Below is a small trained network, with its code and all its weights. Each question gives an input and a class and asks what happens when units are switched off, that is, made to give their printed mean instead of their output.

import numpy as np


def w(rows, s, z=0):
    codes = np.array(rows[::2]) - 128.0
    scale = np.full(codes.shape[1], s)
    scale[-1] = z or s
    return codes * scale


def norm(h):
    return h / np.sqrt((h * h).mean(-1, keepdims=True) + 1e-5)


def f(y):
    return np.maximum(y, 0)


def log_softmax(a):
    a = a - a.max(-1, keepdims=True)
    return a - np.log(np.exp(a).sum(-1, keepdims=True))


def net(x, mask):
    res = np.array(x, float).reshape(1, 4) / 4 @ E
    u = 0
    for l in range(2):
        y = f(norm(res) @ A[l][:, :-1].T + A[l][:, -1])
        res = res + np.where(mask[u : u + 12], y, B[l][:, -1]) @ B[l][:, :-1]
        u += 12
    return log_softmax(norm(res)[-1] @ U[:, :-1].T + U[:, -1])


A, B = {}, {}
E = w([
[220,159,149,6,173,163,159],'x0',
[23,134,182,56,203,178,100],'x1',
[163,123,154,123,229,234,58],'x2',
[158,62,90,130,114,202,160],'x3',
],0.0023)
A[0] = w([
[59,112,107,196,110,95,93,52],'L0N0',
[215,144,54,204,53,125,145,8],'L0N1',
[252,122,97,182,113,78,138,39],'L0N2',
[163,126,149,139,210,173,16,58],'L0N3',
[73,131,183,58,126,124,127,88],'L0N4',
[144,85,109,133,192,214,49,70],'L0N5',
[144,178,141,24,214,130,158,31],'L0N6',
[161,31,98,163,112,209,168,113],'L0N7',
[78,83,81,220,91,85,94,97],'L0N8',
[98,184,233,121,140,33,75,109],'L0N9',
[218,125,91,182,89,111,176,122],'L0N10',
[100,118,151,153,50,42,164,112],'L0N11',
],0.0041,0.0018)
B[0] = w([
[122,167,246,139,90,141,139,216],'L0N0',
[162,93,137,38,110,63,13,217],'L0N1',
[164,51,154,41,88,68,96,204],'L0N2',
[105,161,2,163,176,151,190,235],'L0N3',
[205,68,83,113,102,83,84,200],'L0N4',
[92,156,92,191,144,29,113,233],'L0N5',
[177,61,175,112,44,66,102,227],'L0N6',
[64,180,79,121,170,89,139,204],'L0N7',
[140,148,228,115,79,167,112,252],'L0N8',
[118,188,50,139,123,187,64,228],'L0N9',
[167,95,102,52,109,109,42,220],'L0N10',
[117,167,68,132,180,212,127,241],'L0N11',
],0.0041,0.003)
A[1] = w([
[131,186,2,125,198,93,152,68],'L1N0',
[82,180,162,125,71,132,122,95],'L1N1',
[146,183,228,120,130,182,99,6],'L1N2',
[107,145,44,139,131,38,57,147],'L1N3',
[196,112,160,120,136,73,137,57],'L1N4',
[117,95,216,236,151,176,248,34],'L1N5',
[136,156,5,142,237,114,151,15],'L1N6',
[104,108,130,185,242,140,128,141],'L1N7',
[91,147,145,147,183,86,142,156],'L1N8',
[176,63,133,63,101,68,130,62],'L1N9',
[109,134,30,103,92,132,205,202],'L1N10',
[80,137,89,222,153,169,114,162],'L1N11',
],0.0048,0.0016)
B[1] = w([
[121,175,70,153,193,171,152,203],'L1N0',
[135,158,166,180,153,137,156,184],'L1N1',
[93,170,118,159,112,172,157,154],'L1N2',
[146,48,114,77,159,187,185,254],'L1N3',
[95,67,144,109,93,153,120,166],'L1N4',
[168,2,95,29,185,119,222,138],'L1N5',
[96,233,47,121,195,240,117,204],'L1N6',
[163,145,59,152,176,80,134,186],'L1N7',
[193,110,92,184,142,88,109,161],'L1N8',
[201,79,132,90,88,101,36,220],'L1N9',
[121,211,81,194,181,185,71,169],'L1N10',
[175,114,166,88,81,56,128,207],'L1N11',
],0.0046,0.0045)
U = w([
[135,190,25,146,234,167,124,150],'0',
[71,232,216,229,60,146,108,140],'1',
[116,68,146,196,174,22,195,87],'2',
[204,59,129,47,62,102,65,159],'3',
[72,85,204,108,113,180,247,107],'4',
[142,148,150,132,127,94,201,10],'5',
],0.011)

Each question gives the input, the list of numbers given to net, and the class t.
The units are the neurons (one row each of A and B). Each row of codes is followed by its name. A weight is (code - 128) times the scale printed after its matrix; where a second scale follows, it is the last column's (A, B and U).
mask holds one flag per neuron, layer by layer. A switched-off neuron (its flag False) gives its mean, the last column of its row in B, instead of its output. The means were averaged over made-up inputs and are rounded, as every weight is.
A unit's drop is (log p(t) with every unit on - log p(t) with that unit switched off) / (log p(t) with every unit on - log p(t) with every unit switched off).
The circuit of an input: a set's keep is (log p(t) with only the set's units on - log p(t) with every unit switched off) / (log p(t) with every unit on - log p(t) with every unit switched off). Starting from the 12 units with the biggest drops (on a tie, the unit counted first), units are removed one at a time, each time the one whose removal leaves the highest keep (on an exact tie, the one counted first), for as long as the keep stays at least 0.8.
units of the circuit, in order: the units of the circuit, biggest drop first
k most important neurons: the k neurons with the biggest drops, biggest first
top k neurons in layer l: the k neurons of layer l with the biggest drops, biggest first
drop of u: that unit's drop, to one decimal
input [6,7,1,-3], class 3: units of the circuit, in order	[L0N6]
input [-3,8,-5,4], class 4: top 2 neurons in layer 0	[L0N3 L0N5]
input [-2,0,-4,3], class 1: units of the circuit, in order	[L0N8 L0N0 L0N4 L1N1]
input [-7,7,-7,3], class 1: top 2 neurons in layer 1	[L1N3 L1N1]
input [-8,-6,5,-1], class 3: 3 most important neurons	[L0N1 L0N2 L0N10]
input [5,6,2,-1], class 3: 3 most important neurons	[L0N6 L0N11 L0N7]
input [-2,5,-8,-7], class 1: top 2 neurons in layer 0	[L0N3 L0N0]
input [-5,6,-7,4], class 4: 2 most important neurons	[L1N5 L0N1]
input [-7,-1,4,4], class 2: 2 most important neurons	[L1N5 L0N9]
input [3,0,-8,0], class 0: top 2 neurons in layer 0	[L0N11 L0N6]
input [3,1,-5,1], class 0: 3 most important neurons	[L0N11 L0N8 L1N10]
input [-3,-1,0,2], class 1: 2 most important neurons	[L0N8 L0N0]
input [3,4,0,-6], class 3: drop of L1N6	0.1
input [0,1,-2,8], class 0: units of the circuit, in order	[L0N7]
input [-6,4,3,-3], class 1: drop of L0N0	0.7
input [-7,4,0,3], class 4: drop of L0N1	0.2
input [-4,3,2,0], class 2: drop of L0N0	0.3
